In the rows, 128 means zero.
Each row of numbers stands for one node and depends on some of the facts below. Use the named rows to name the rest.

There are 3 kinds of fact about the nodes: β, ω, ξ.
(975) β [(768)]
(483) β [(777)]
(287) β [(1090)]
(645) β [(59)]
(253) β [(1088)]
(105) β [(315)]
(992) β [(84)]
(143) β [(125)]
(567) β [(367)]
(941) β [(438)]
(681) β [(84)]
(102) β [(452)]
(214) β [(59)]
(813) β [(869)]
(167) β [(777)]
(605) β [(84)]
(504) β [(696)]
(795) β [(1090)]
(773) β [(84)]
(931) β [(988)]
(190) β [(367)]
(278) β [(1090)]
(1037) β [(1088)]
(780) β [(1044)]
(908) β [(696)]
(798) β [(190)]
(422) β [(84)]
(101) β [(1090)]
(880) β [(777)]
(425) β [(125)]
(493) β [(988)]
(24) β [(438)]
(700) β [(1090)]
(625) β [(1088)]
(509) β [(84)]
(305) β [(452)]
(172) β [(157)]
(1029) β [(604)]
(363) β [(1090)]
(261) β [(189)]
(189) β [(1109)]
(560) β [(367)]
(438) β [(1090)]
(346) β [(65)]
(865) β [(1090)]
(57) β [(988)]
(590) β [(1028)]
(431) β [(768)]
(137) β [(645)]
(711) β [(189)]
(1074) β [(367)]
(68) β [(696)]
(71) β [(343)]
(1109) β [(452)]
(1032) β [(988)]
{(115) (1037) (798) (1029) (346) (90)} ω (777)
{(975) (287) (105) (941) (681) (214) (504) (101) (738) (887) (363) (988) (711)} ω (367)
{(483) (318) (824) (604) (625) (57)} ω (409)
{(558) (167) (438)} ω (1044)
{(645) (24) (254)} ω (869)
{(253) (1088)} ω (430)
{(436) (773) (73)} ω (37)
{(814) (509)} ω (1028)
{(200) (343) (908) (493)} ω (807)
{(582) (696) (278) (355)} ω (84)
{(743) (143) (567) (780) (700) (172) (189) (50) (431) (1032)} ω (315)
{(992) (102) (813) (974) (422) (305) (560) (590) (137) (1074) (68)} ω (65)
{(1114) (605) (1090) (853) (187) (865) (71)} ω (157)
{(795) (931) (190) (261) (239)} ω (59)
{(884) (880) (452)} ω (125)
{(425) (847) (500) (1109)} ω (768)
{(115) (743) (143) (567) (780) (798) (869) (172) (189) (1028) (187) (768) (346) (57) (431) (500) (59)} ξ trurir
{(430) (975) (287) (105) (814) (214) (824) (605) (504) (1037) (604) (101) (880) (425) (738) (625) (509) (73) (452) (37) (988) (125) (1032)} ξ plogi
{(483) (645) (992) (102) (813) (974) (931) (422) (24) (1029) (261) (847) (254) (590) (137) (1044) (1074)} ξ mebrus
{(558) (253) (436) (582) (795) (773) (190) (887) (560) (853) (1088)} ξ brifol
{(318) (200) (167) (315) (343) (908) (355) (493) (700) (363) (807) (65) (409) (777) (84) (90) (68)} ξ totin
{(941) (681) (1114) (696) (367) (278) (884) (305) (1090) (438) (157) (865) (50) (711) (239) (71) (1109)} ξ bropler

Some nodes and their rows:
(1088): [132 105 122 123 132 146 108 110 133 136 124 125 128 124 135 137 146 131
 129 131 102 119 127 129 132 100 147 114 161 127 132 133 131 148 114 129
 135 126 126 129 123]
(287): [111  86 107 137 124 120 152 116 135 106 120 125 125 125 157 126 135 148
 141 138 116 150 119 143 128 105 106 147 107 121 113 110 118 112 138 145
 116 129 139 132 140]
(355): [132 157 134 133 133 105 120 139 131 136 132 129 121 127 121 123 109 119
 129 130 131 131 129 116 129 143 140 140 104 119 124 133 134 143 120 113
 141 126 118 129 137]
(422): [131 141 118 125  71 142  99 146 131 111 134 133 158 133 124 137 138 121
 125 128 103 118 130 135 123 117 111 120 146 119 126 122 126 137 137 125
 111 122 155 127 145]
(700): [115 174 144 132 145 110 145 117 117 133 138 125 152 129 128 115 104 121
 129 116 108 140 124 124 115 179 132 152 103 136 120 137 137 132 136 123
 139 128 122 115 136]
(504): [107  88 108 140 130 119 125 115 133 103 114 125 106 125 149 118 146 138
 133 144 132 164 123 134 134 121 127 149 129 125 124 117 129 104 145 145
 130 131 144 123 134]
(853): [138 123 128 121 126 149 115 114 130 132 126 126 141 126 149 133 148 134
 124 126 113 122 128 136 124  94 144 113 147 126 128 131 127 142 130 135
 137 127 131 121 118]
(931): [129 149 135 128 107 122 143 127 139 122 108 132 112 128 159 126 144 140
 118 132 165 142 128 130 117 126 141 128 136 146 130 122 123 115 136 144
 152 127 147 113 105]
(605): [113  98 119 136 103 119 140 120 121 110 131 124 124 126 146 131 133 128
 123 127  75 137 117 141 136 125 118 158 144 130 125 115 124 117 143 135
 123 130 146  99 147]
(57): [131 178 139 126 115 124 134 133 134 130 114 133 130 130 156 123 140 131
 122 138 161 156 128 123 104 127 141 123 122 138 139 129 128 133 132 140
 157 127 136 110 104]
(143): [135 151 138 124 132 135 140 118 126 129 133 119 153 125 135 125 112 127
 121 128  96 132 112 131 113 125 132 134  99 126 124 138 119 152 134 129
 143 126 126  99 119]
(560): [133 150 117 119  92 156  65 124 139 127 110 129 152 135 145 140 158 131
 124 130 157 128 137 131 118 110 118 117 170 126 138 130 124 134 135 135
 142 126 154 119 140]
(1114): [133 139 143 121 141 125 145 130 122 118 137 135 114 127 101 125 108 124
 126  92 152 102 144 137 129 132 168 119 135 133 116 130 144 127 137 119
 128 127 127 156 137]
(59): [141 109 130 114 174 155 105 138 123 161 131 121 143 131 103 132 130 120
 125 153 146 126 114 106 140 125  87 106 130 124 153 142 112 133 102 119
 116 135  91 123 107]
(604): [108  75 118 135 105  99 115 117 139 149 110 129  88 123 131 134 136 124
 138 142  92 110 124 130 161 103 141 120 140 135 141 122 127 120 115 120
 129 127 137 135 140]
(824): [112  98 124 137  92 104 142 128 131 130 119 126 108 122 140 134 133 134
 133 140  85 117 124 140 148 102 127 138 129 135 130 111 119 110 129 131
 128 125 140 123 136]
(73): [119  99 124 136 105 110 136 120 131 126 123 127 104 124 146 131 135 137
 130 131  93 119 122 136 142 122 132 149 141 136 128 115 126 113 122 133
 130 130 139 115 136]

Name these rows:
No name comes twice in this set of rows, the named rows included.
[129 140 136 135 152 102 116 142 129 149 138 131 119 126 124 128 104 121
 136 122  98 122 130 116 138 129 160 134 121 118 129 131 140 139 109 103
 131 128 111 142 132] | (343)
[138 118 135 123 139 124 136 131 127 118 133 137  99 123  93 122 117 115
 129 104 165  98 148 128 136 148 170 111 148 132 121 134 147 138 121 113
 138 127 125 165 135] | (696)
[133 103 119 124 142 148 116 111 137 119 122 124 131 124 152 131 150 142
 132 137 128 151 118 133 124  71 150 103 128 111 128 127 128 141 128 140
 123 127 128 134 110] | (887)
[118  91 115 139 102  90 158 138 152 127 107 135  67 118 159 123 148 145
 139 150 137 147 123 128 144  90 158 113 114 130 135 103 127  97 114 147
 130 126 136 145 103] | (988)
[125  64 127 132 144 131 165 138 125 154 137 122 121 127 119 141 143 130
 124 157 103 120 118 127 148 130  84 142 133 134 141 116 107  97 107 136
  92 137 104 123 123] | (125)
[126 154 121 138 158 115 125 130 133 116 136 126 140 130 123 114 112 132
 138 129 143 159 128 123 112 131 128 145  83 108 118 130 140 132 136 127
 121 127 122 147 132] | (363)
[134 135 124 123 115 151 121 118 132 124 124 120 149 129 143 135 139 139
 124 129 123 132 121 140 111 100 121 124 120 128 120 129 122 145 140 140
 133 124 139 103 120] | (795)
[139 174 128 120  89 124 114 155 136 113 136 141 131 133 100 130 110 121
 128 102 175  89 159 135 124 149 129 116 130 127 116 126 135 127 141 119
 123 119 143 175 147] | (305)
[124 149 118 130  96 137  86 125 136 123 113 133 137 135 144 139 150 128
 128 125 154 130 147 133 122 131 120 130 175 133 134 128 133 121 136 132
 136 129 147 127 150] | (1074)
[154 165 133 134 132 131 114 185 135 180 148 135 139 141 110 159 116 132
 132 141 155  96 142 111 129 128  78 143 130 116 144 114 123 115  86 110
  92 132  94 151 128] | (65)
[120  75 121 142 105 104 134 127 138 137 119 125  81 120 164 137 138 138
 129 140 103 115 124 135 143  99 135 151 142 133 128 111 119 119 115 130
 128 127 133 115 123] | (452)
[120  97 118 141 109 121 149 118 131 117 129 123 125 126 153 136 137 139
 125 136  86 125 124 144 131 118 115 166 125 132 119 113 119 121 132 139
 125 128 142 104 140] | (425)
[134  74 116 116 214 150 136 138 127 123 133 129  97 130  58 110 123 120
 133 129 247 143 130 115 142 128 118  99 109 112 130 134 132 101 123 129
 100 136  87 202 108] | (367)

Now the same nodes, written a new way:
Some nodes and their rows:
(807): [ 96 109 102 161 155 129  85  70 125 157 129 169 144 120 104 142 106 147
 115 113  95 114  91  75 130 145 167 101 120 117 121 124 111 114 148  90
 118]
(493): [112 104 154 122 148 164  77 105 104 121 125 173 169 144 122 118 135 128
 121 155 132 102 141  72 128 148 161 120 146 144 166 142 147 131 156 149
 133]
(681): [128 142 134 112  95  65 127 147 126  77 129 171 173 100 159 148 165 145
 123  97 170 103 112 195 188 142 118 115 113 123 124 141 135 123 100  58
 143]
(604): [167 148 128 122 107 122 158 154 133 160 123  46 136 109 117 132 104 141
 120 104  79 156 104 166 103 116 112 128 127 128  90 131  92 102  96 179
 142]
(504): [171 172 157 110  87  77 166 186  96 113 121 167 169 106 149 146 154 140
 133 102 123 145 138 201 118 107  92 116 120 125 111 143  90  96  94 201
 146]
(431): [157 122 128 115 109 151  60  80 185  88 127 177 121 119 167  95 145  94
 130 182 209  77 154  68 127 133 172 109  90 140 156 113 160 144 162 125
  79]
(1044): [ 79 143 115 134 155  97 155  92 130 158 111 146 179 119 105 116 102 146
 106 109 103 153 103  80 112  81 132 156 110 122 150 106 137 150 132  68
 136]
(438): [122 183 111 122 102  95 117 150  91 108 125 163  86 119 118  92 160 143
 141 136 106 138 158 121 151 106 160  97 103  99 131 123 128 148 142 121
 126]
(1090): [121 175  96 144 123 121 107 129  92 145 123 120  83 116 119 129 102 141
 140 148 101 144 123  99 165 109 176 104 127  98  93 118 120 148 134  87
 129]
(287): [167 185 138 104  82  87 173 188  80 106 128 163 171 112 139 130 130 140
 139 113 114 148 162 205 157 122  92 115 217 106 137 142 101 133  97 207
 145]
(865): [120 176 108 126 106 103 121 133  98 105 126 170  78 114 113  97 158 144
 141 126 101 137 161 119 151 108 160  99 102 104 136 123 130 149 140 126
 123]
(798): [118 138 113 137 163 125  63  71 149 125 133 156  78 125 155 155 140  91
 134 165 173  77 146  66 114 152 147 103 111 124 158 135 160 118 159  57
  99]
(190): [174 160 155 104 110  93 164  78 101 141 117  71  72 118 107 120 151 149
 128  96 115 152 150 200  94  83  75 108 102 136 157 124 102 113 112 231
 144]
(59): [ 84  97  92 180 168 158 106  71 163 154 147 173 134 143 123 140 117 120
 129 175 169  78  91  73 133 162 121 110 137 107 186 117 159 138 149  55
  95]
(143): [158 101  96 137 137 166  70  83 179 110 141 161  80 155 166 106 162  95
 143 180 196  73 128  74 132 157 141 104 118 139 178 116 160 143 153 141
  72]
(560): [153 121 158 113 115 152 167 107 133 100 109  24  59 123  99 133 162 147
 139  93 108 151 164 204 103 108  85 127  98 135 101 131 105 123 126 172
 146]
(992): [ 87 106 151 125 123 118 161 145 185  80 119 122  51 134 110 131 174 140
 135  97 137 158 160 185 166 124 138 167  83 138  83 119 150 153 145  47
 142]

Which node is each row?
No name comes twice in this set of rows, the named rows included.
[171 146 132 110  93 168  58 152  99 101 119 153 101 138 147  80 135 145
 137 176 151 107 154  85 157  96 180 100 112 134 137 124 152 153 157 205
  94] | (700)
[107 100 108 135 121 130  72  75 154 109 140 177 156  92 104 125 126 157
 101  99 110 136  85  83 190 157 152 104 117 114 125 108 127 140 120  47
 121] | (84)
[158 101 100 147  92 141  68  73 189  74 141 165 107 118 158 114 109  93
 134 180 192  75 112  88 166 125 176  98  92 138 103 106 155 141 135 135
  74] | (743)

Now the same nodes, written a new way:
Named rows:
(681): [ 88 125 133 115 155 156 127  92 159  97 157 103 178 104]
(84): [128 135 158 114 159 115 157  84 145 139 116  72 139 176]
(278): [102 116 128  92 134 125 129 130 122 111 124 111 150  95]
(1090): [ 98 127 148 108 154 113 165  78 123 128  79 163 128  89]
(409): [128 154 144  92 144 109 153 125 127 145 123  79 143 170]
(604): [158 137 126 145 114 191 107  87  91 148  61 112  85 154]
(824): [165 141 116 141 118 150 119 131 123 148 123 102  91 107]
(483): [108 132  78 129 132 135  99 137  91 160 134  96 116 118]
(189): [110 115 112 122  83  73 108 104 144 105 113 159 165 139]
(743): [106 113 113 130  88  79 111  98 150 103 101 156 167 144]
(645): [111 135  92 150 131 126 136 108 110 156 120 106 111 125]
(71): [ 90 125 146 103 163 108 137 116 106 131 101 161 139  73]
(500): [112 104  98 107 121 111 125 120 159 126  99 165 151 152]
(73): [156 135 130 153 124 147 124 131 125 141 129 115  89 115]
(200): [124 136 119 108 139 126 148 105 109 121 119 118 132 116]
(590): [ 78 101 110 134  90 157 148 126  83 134 157 128  86 166]
(1088): [229 106 156 160 137 144 104 167 147  95  60 167 113 154]

Which node is each row?
No name comes twice in this set of rows, the named rows included.
[106 154 123  80 107 133 142 141 112 104 149 139 114 112] | (493)
[200 113 180 156 164 127  98 176 156  97  80 206  87 128] | (853)
[101 106  78 110 117  95 154 148 209 108  89 128 136 128] | (346)
[124 164 131 143 130  89 171  83 170 177 170  93 109 168] | (1044)
[115 125 120 106 149 131 123 127  84 126 121 110 147 109] | (167)
[ 87 111 116 119 151  96 125 113 154 134  86 204 140 132] | (187)
[ 96 163  91 114  97 134 128 146 116 140 174 138  83 126] | (931)
[ 99  95 101 143 107 128 147 138  84 147 201 127 107 127] | (102)
[115 127 158 157 169 136  95 127 134 136 140 126  60  88] | (605)
[130 152 193  79 172  83 135  36 128 180 170 177 146 150] | (157)
[145 157 147 100 146 116 161 109 104 162  91  87 155 168] | (777)
[138 115 137 151 147 147  90 135 137 131 157  90  87 106] | (509)

